Below is a small trained network, with its code and all its weights. Each question gives an input and a class and asks what happens when units are switched off, that is, made to give their printed mean instead of their output.

import numpy as np


def w(rows, s, z=0):
    codes = np.array(rows[::2]) - 128.0
    scale = np.full(codes.shape[1], s)
    scale[-1] = z or s
    return codes * scale


def f(y):
    return np.maximum(y, 0)


def log_softmax(a):
    a = a - a.max(-1, keepdims=True)
    return a - np.log(np.exp(a).sum(-1, keepdims=True))


def net(x, mask):
    res = np.array(x, float).reshape(1, 4) / 4 @ E
    y = f(res @ A[0][:, :-1].T + A[0][:, -1])
    res = res + np.where(mask, y, B[0][:, -1]) @ B[0][:, :-1]
    return log_softmax(res[-1] @ U[:, :-1].T + U[:, -1])


A, B = {}, {}
E = w([
[50,46,48,177,170,188,50,78,69,44,37,188],'x0',
[95,228,130,42,44,196,102,109,157,162,77,207],'x1',
[28,88,198,162,90,1,176,78,142,162,84,136],'x2',
[148,160,241,224,210,176,142,71,86,169,191,213],'x3',
],0.008)
A[0] = w([
[199,139,69,124,165,205,108,186,121,83,152,126,53],'n0',
[125,152,191,154,141,154,105,80,72,157,182,209,229],'n1',
[122,119,55,94,90,82,149,193,144,134,121,76,95],'n2',
[92,153,96,86,102,194,138,146,143,135,111,162,141],'n3',
[117,90,69,96,96,107,91,174,146,37,98,65,138],'n4',
[43,84,83,168,163,179,50,79,67,60,32,174,98],'n5',
[156,59,94,171,189,58,153,168,107,90,186,14,60],'n6',
[10,84,172,157,112,45,163,79,143,138,69,119,92],'n7',
[172,30,102,209,236,87,206,156,73,48,180,35,105],'n8',
[104,171,145,94,76,162,135,107,184,180,101,216,90],'n9',
[156,89,68,76,124,88,117,146,130,118,118,90,186],'n10',
[137,158,157,147,123,118,141,155,174,152,124,100,251],'n11',
[216,139,74,103,159,250,43,175,80,69,153,116,120],'n12',
[20,108,174,149,85,44,189,71,152,146,80,159,134],'n13',
[99,231,128,94,85,198,113,105,145,166,98,209,76],'n14',
[119,114,50,67,68,92,128,193,178,63,107,39,36],'n15',
[156,130,174,203,221,147,133,97,55,136,175,187,111],'n16',
[136,88,115,156,162,103,158,178,153,81,143,122,37],'n17',
[48,106,136,183,74,57,129,93,136,165,78,117,75],'n18',
[99,100,28,74,102,69,180,164,189,84,62,87,198],'n19',
[254,156,124,91,141,171,113,175,142,111,192,100,122],'n20',
[213,205,211,64,99,76,218,208,200,200,247,19,76],'n21',
[62,36,59,155,188,172,48,60,52,20,62,165,103],'n22',
[149,73,151,120,161,116,123,133,110,103,142,88,239],'n23',
[56,215,112,62,66,146,110,151,169,132,57,188,111],'n24',
[161,174,190,219,189,160,161,73,84,173,197,198,33],'n25',
[157,112,149,121,97,123,133,93,146,69,135,160,216],'n26',
[91,133,156,152,99,64,199,119,164,190,129,115,107],'n27',
],0.0093,0.012)
B[0] = w([
[155,120,76,70,185,83,42,59,151,112,210,93,173],'n0',
[76,181,172,150,166,193,140,97,97,189,81,79,217],'n1',
[83,187,197,139,158,162,106,40,133,143,112,145,170],'n2',
[166,135,103,149,103,115,129,111,152,185,98,69,171],'n3',
[102,171,179,107,158,180,108,82,101,145,100,137,193],'n4',
[63,187,150,191,74,93,37,178,155,103,141,107,226],'n5',
[197,65,98,126,87,75,139,31,223,177,57,173,183],'n6',
[179,103,74,72,189,85,72,106,91,126,200,61,188],'n7',
[208,83,109,143,77,103,149,67,216,196,64,127,217],'n8',
[160,98,105,138,101,78,130,63,189,169,80,119,167],'n9',
[89,151,141,151,150,163,124,95,116,172,118,105,189],'n10',
[76,167,101,202,123,163,117,207,106,193,101,41,204],'n11',
[140,119,52,70,198,74,63,108,79,188,198,50,220],'n12',
[153,118,62,77,171,121,105,93,90,174,202,69,199],'n13',
[201,84,132,140,106,97,131,49,214,177,73,135,175],'n14',
[90,213,213,84,160,173,35,12,157,81,116,172,179],'n15',
[98,182,174,115,171,176,123,65,131,123,109,146,198],'n16',
[113,182,107,176,109,113,24,48,185,157,100,67,137],'n17',
[157,147,100,91,171,112,56,81,135,130,180,87,168],'n18',
[79,192,192,148,160,195,121,94,86,167,94,91,220],'n19',
[94,155,73,110,165,86,59,124,111,145,184,52,196],'n20',
[69,169,157,218,57,66,42,197,160,54,168,134,252],'n21',
[55,174,142,190,65,62,42,198,154,71,140,124,244],'n22',
[102,122,96,180,117,138,167,143,123,231,73,46,202],'n23',
[185,90,110,154,112,107,156,93,199,185,61,121,190],'n24',
[99,205,227,57,148,171,104,22,153,70,117,235,184],'n25',
[100,158,110,158,122,145,131,140,110,185,106,61,180],'n26',
[104,139,115,113,160,78,50,119,115,125,187,97,173],'n27',
],0.011,0.02)
U = w([
[123,149,198,114,181,187,129,97,123,113,106,145,87],'0',
[110,139,136,161,62,64,104,184,148,87,159,134,94],'1',
[164,119,51,98,205,86,118,121,105,133,200,115,93],'2',
[207,102,99,138,91,96,151,102,182,152,48,138,69],'3',
[110,126,87,161,144,186,166,189,76,171,79,105,226],'4',
[238,235,150,23,38,225,250,247,28,200,62,244,6],'5',
[48,230,27,14,28,224,247,240,28,216,222,232,6],'6',
],0.017,0.015)

Each question gives the input, the list of numbers given to net, and the class t.
The units are the neurons (one row each of A and B). Each row of codes is followed by its name. A weight is (code - 128) times the scale printed after its matrix; where a second scale follows, it is the last column's (A, B and U).
mask holds one flag per neuron, in row order. A switched-off neuron (its flag False) gives its mean, the last column of its row in B, instead of its output. The means were averaged over made-up inputs and are rounded, as every weight is.
A unit's drop is (log p(t) with every unit on - log p(t) with that unit switched off) / (log p(t) with every unit on - log p(t) with every unit switched off).
The circuit of an input: a set's keep is (log p(t) with only the set's units on - log p(t) with every unit switched off) / (log p(t) with every unit on - log p(t) with every unit switched off). Starting from the 12 units with the biggest drops (on a tie, the unit counted first), units are removed one at a time, each time the one whose removal leaves the highest keep (on an exact tie, the one counted first), for as long as the keep stays at least 0.8.
units of the circuit, in order: the units of the circuit, biggest drop first
unit that matters most: the unit with the biggest drop
top k neurons: the k neurons with the biggest drops, biggest first
drop when u is switched off: that unit's drop, to one decimal
input [4,-4,6,-5], class 2: unit that matters most -> n7
input [3,-7,-3,6], class 3: top 3 neurons -> (n8 n6 n19)
input [5,6,-5,-5], class 3: top 2 neurons -> (n24 n21)
input [3,0,-3,-3], class 4: top 2 neurons -> (n21 n25)
input [7,5,-7,-6], class 1: top 4 neurons -> (n22 n5 n13 n7)
input [8,-4,-8,2], class 1: top 4 neurons -> (n22 n5 n13 n7)
input [4,4,3,3], class 1: top 3 neurons -> (n8 n5 n6)
input [1,1,4,-1], class 2: top 2 neurons -> (n7 n13)
input [-5,-7,7,-3], class 2: top 3 neurons -> (n7 n27 n13)
input [3,6,7,-8], class 0: top 2 neurons -> (n19 n15)
input [6,4,-7,0], class 2: top 2 neurons -> (n12 n21)
input [-6,-4,-8,-8], class 0: top 2 neurons -> (n15 n2)
input [6,8,6,4], class 3: top 2 neurons -> (n14 n21)
input [2,-7,0,6], class 3: units of the circuit, in order -> (n8)
input [5,6,-6,-4], class 2: top 4 neurons -> (n12 n21 n8 n0)
input [7,1,8,-4], class 2: drop when n21 is switched off -> 1.2
input [-4,1,-2,-8], class 0: drop when n13 is switched off -> 0.0
input [8,2,-5,4], class 1: drop when n22 is switched off -> 0.5
